Below is a small trained network, with its code and all its weights. Each question gives an input and a class and asks what happens when units are switched off, that is, made to give their printed mean instead of their output.

import numpy as np


def w(rows, s, z=0):
    codes = np.array(rows[::2]) - 128.0
    scale = np.full(codes.shape[1], s)
    scale[-1] = z or s
    return codes * scale


def norm(h):
    return h / np.sqrt((h * h).mean(-1, keepdims=True) + 1e-5)


def f(y):
    return np.maximum(y, 0)


def log_softmax(a):
    a = a - a.max(-1, keepdims=True)
    return a - np.log(np.exp(a).sum(-1, keepdims=True))


def net(x, mask):
    res = np.array(x, float).reshape(1, 4) / 4 @ E
    u = 0
    for l in range(4):
        y = f(norm(res) @ A[l][:, :-1].T + A[l][:, -1])
        res = res + np.where(mask[u : u + 9], y, B[l][:, -1]) @ B[l][:, :-1]
        u += 9
    return log_softmax(norm(res)[-1] @ U[:, :-1].T + U[:, -1])


A, B = {}, {}
E = w([
[127,128,121,128],'x0',
[147,225,110,126],'x1',
[156,142,251,21],'x2',
[224,113,162,190],'x3',
],0.0019)
A[0] = w([
[71,61,146,128,59],'L0N0',
[150,2,125,117,3],'L0N1',
[89,145,149,67,171],'L0N2',
[124,38,166,117,85],'L0N3',
[99,57,133,159,113],'L0N4',
[91,185,83,174,163],'L0N5',
[243,135,152,159,122],'L0N6',
[236,105,117,145,138],'L0N7',
[180,115,191,114,121],'L0N8',
],0.0052,0.0014)
B[0] = w([
[141,253,131,170,193],'L0N0',
[142,186,176,153,209],'L0N1',
[56,96,69,79,238],'L0N2',
[138,240,160,121,212],'L0N3',
[193,174,161,135,204],'L0N4',
[179,112,181,121,242],'L0N5',
[54,68,155,220,250],'L0N6',
[44,82,159,156,232],'L0N7',
[147,108,95,97,222],'L0N8',
],0.0037,0.0023)
A[1] = w([
[197,175,85,154,166],'L1N0',
[2,168,85,46,238],'L1N1',
[33,134,176,155,139],'L1N2',
[137,58,73,190,133],'L1N3',
[125,193,157,108,160],'L1N4',
[68,139,67,103,6],'L1N5',
[228,162,125,162,66],'L1N6',
[133,183,71,138,64],'L1N7',
[93,56,159,176,167],'L1N8',
],0.0042,0.0013)
B[1] = w([
[199,101,118,132,169],'L1N0',
[133,95,157,252,254],'L1N1',
[79,202,82,180,195],'L1N2',
[204,101,112,98,186],'L1N3',
[197,170,115,158,182],'L1N4',
[8,107,127,218,157],'L1N5',
[130,141,96,72,158],'L1N6',
[191,78,182,232,153],'L1N7',
[117,186,91,79,192],'L1N8',
],0.0025,0.0036)
A[2] = w([
[93,88,200,75,191],'L2N0',
[124,198,207,91,113],'L2N1',
[223,57,116,170,134],'L2N2',
[108,190,190,50,124],'L2N3',
[235,186,117,96,97],'L2N4',
[166,87,248,141,129],'L2N5',
[82,80,62,252,155],'L2N6',
[155,72,166,157,1],'L2N7',
[66,138,122,123,144],'L2N8',
],0.004,0.0013)
B[2] = w([
[125,46,42,176,168],'L2N0',
[119,140,2,133,187],'L2N1',
[76,87,153,120,179],'L2N2',
[231,95,126,107,180],'L2N3',
[59,100,172,166,157],'L2N4',
[110,141,44,197,179],'L2N5',
[163,108,143,84,255],'L2N6',
[127,125,154,211,137],'L2N7',
[174,183,142,193,157],'L2N8',
],0.0034,0.0041)
A[3] = w([
[133,48,83,185,107],'L3N0',
[126,121,62,216,154],'L3N1',
[234,253,149,155,151],'L3N2',
[111,96,155,97,22],'L3N3',
[125,97,163,57,118],'L3N4',
[145,92,98,55,53],'L3N5',
[113,39,193,132,152],'L3N6',
[103,69,221,145,176],'L3N7',
[67,170,104,47,253],'L3N8',
],0.0041,0.0019)
B[3] = w([
[114,129,114,101,214],'L3N0',
[171,148,139,57,254],'L3N1',
[176,232,218,61,193],'L3N2',
[78,90,124,128,128],'L3N3',
[178,145,177,50,129],'L3N4',
[168,101,77,82,134],'L3N5',
[89,149,72,104,165],'L3N6',
[88,254,80,62,173],'L3N7',
[214,94,124,252,149],'L3N8',
],0.0036,0.0045)
U = w([
[208,229,204,127,140],'0',
[113,197,85,120,176],'1',
[193,36,71,91,147],'2',
[35,135,128,254,130],'3',
[54,135,216,49,85],'4',
[63,12,233,84,4],'5',
[63,9,250,79,1],'6',
],0.0086,0.0082)

Each question gives the input, the list of numbers given to net, and the class t.
The units are the neurons (one row each of A and B). Each row of codes is followed by its name. A weight is (code - 128) times the scale printed after its matrix; where a second scale follows, it is the last column's (A, B and U).
mask holds one flag per neuron, layer by layer. A switched-off neuron (its flag False) gives its mean, the last column of its row in B, instead of its output. The means were averaged over made-up inputs and are rounded, as every weight is.
A unit's drop is (log p(t) with every unit on - log p(t) with that unit switched off) / (log p(t) with every unit on - log p(t) with every unit switched off).
The circuit of an input: a set's keep is (log p(t) with only the set's units on - log p(t) with every unit switched off) / (log p(t) with every unit on - log p(t) with every unit switched off). Starting from the 12 units with the biggest drops (on a tie, the unit counted first), units are removed one at a time, each time the one whose removal leaves the highest keep (on an exact tie, the one counted first), for as long as the keep stays at least 0.8.
units of the circuit, in order: the units of the circuit, biggest drop first
most important unit: the unit with the biggest drop
top k neurons: the k neurons with the biggest drops, biggest first
top k neurons in layer l: the k neurons of layer l with the biggest drops, biggest first
input [2,0,-3,-6], class 3: units of the circuit, in order => (L1N1)
input [0,4,4,7], class 3: units of the circuit, in order => (L0N6, L2N5, L0N7)
input [-1,3,2,2], class 4: top 3 neurons => (L2N1, L0N6, L0N3)
input [-5,1,0,8], class 3: units of the circuit, in order => (L0N6, L0N7)
input [0,3,-1,-1], class 4: top 2 neurons => (L0N5, L2N4)
input [2,6,-6,-3], class 0: top 2 neurons => (L0N2, L2N0)
input [-8,6,5,7], class 1: top 2 neurons in layer 2 => (L2N0, L2N8)
input [3,-3,-1,6], class 3: top 3 neurons => (L0N6, L0N7, L3N2)
input [2,1,-2,6], class 3: top 2 neurons => (L0N6, L0N7)
input [-7,1,8,-8], class 2: top 3 neurons => (L0N6, L2N3, L0N7)
input [2,5,-8,-8], class 2: top 4 neurons => (L0N3, L2N6, L0N7, L0N5)
input [0,-6,5,-7], class 3: top 2 neurons in layer 2 => (L2N0, L2N6)
input [7,-6,6,-1], class 1: top 3 neurons in layer 2 => (L2N1, L2N0, L2N5)
input [6,0,3,1], class 1: most important unit => L0N5
input [5,3,-2,-8], class 3: top 3 neurons => (L1N5, L3N2, L2N3)
input [-8,8,-4,-8], class 0: top 4 neurons => (L0N6, L0N5, L0N7, L2N6)
input [-6,-8,-7,-7], class 0: top 4 neurons in layer 0 => (L0N0, L0N4, L0N2, L0N7)
input [6,2,8,8], class 2: top 2 neurons in layer 1 => (L1N1, L1N8)
input [-5,4,-7,3], class 2: top 4 neurons in layer 0 => (L0N3, L0N0, L0N1, L0N4)
input [-2,-1,-1,7], class 3: most important unit => L0N6
input [0,4,-6,3], class 2: top 2 neurons in layer 2 => (L2N2, L2N8)
input [6,-8,-5,5], class 0: top 3 neurons in layer 0 => (L0N1, L0N4, L0N3)
input [3,4,-7,5], class 2: top 3 neurons in layer 0 => (L0N3, L0N0, L0N1)
input [7,4,3,8], class 3: top 2 neurons in layer 2 => (L2N5, L2N7)
input [0,-3,0,-7], class 3: top 2 neurons => (L0N2, L3N2)
input [7,-3,6,7], class 1: top 2 neurons => (L0N6, L1N1)
input [8,8,-5,1], class 0: top neuron => (L0N2)
input [1,7,-7,-3], class 0: top 2 neurons in layer 0 => (L0N2, L0N5)
input [4,6,7,2], class 2: top 2 neurons in layer 2 => (L2N0, L2N1)
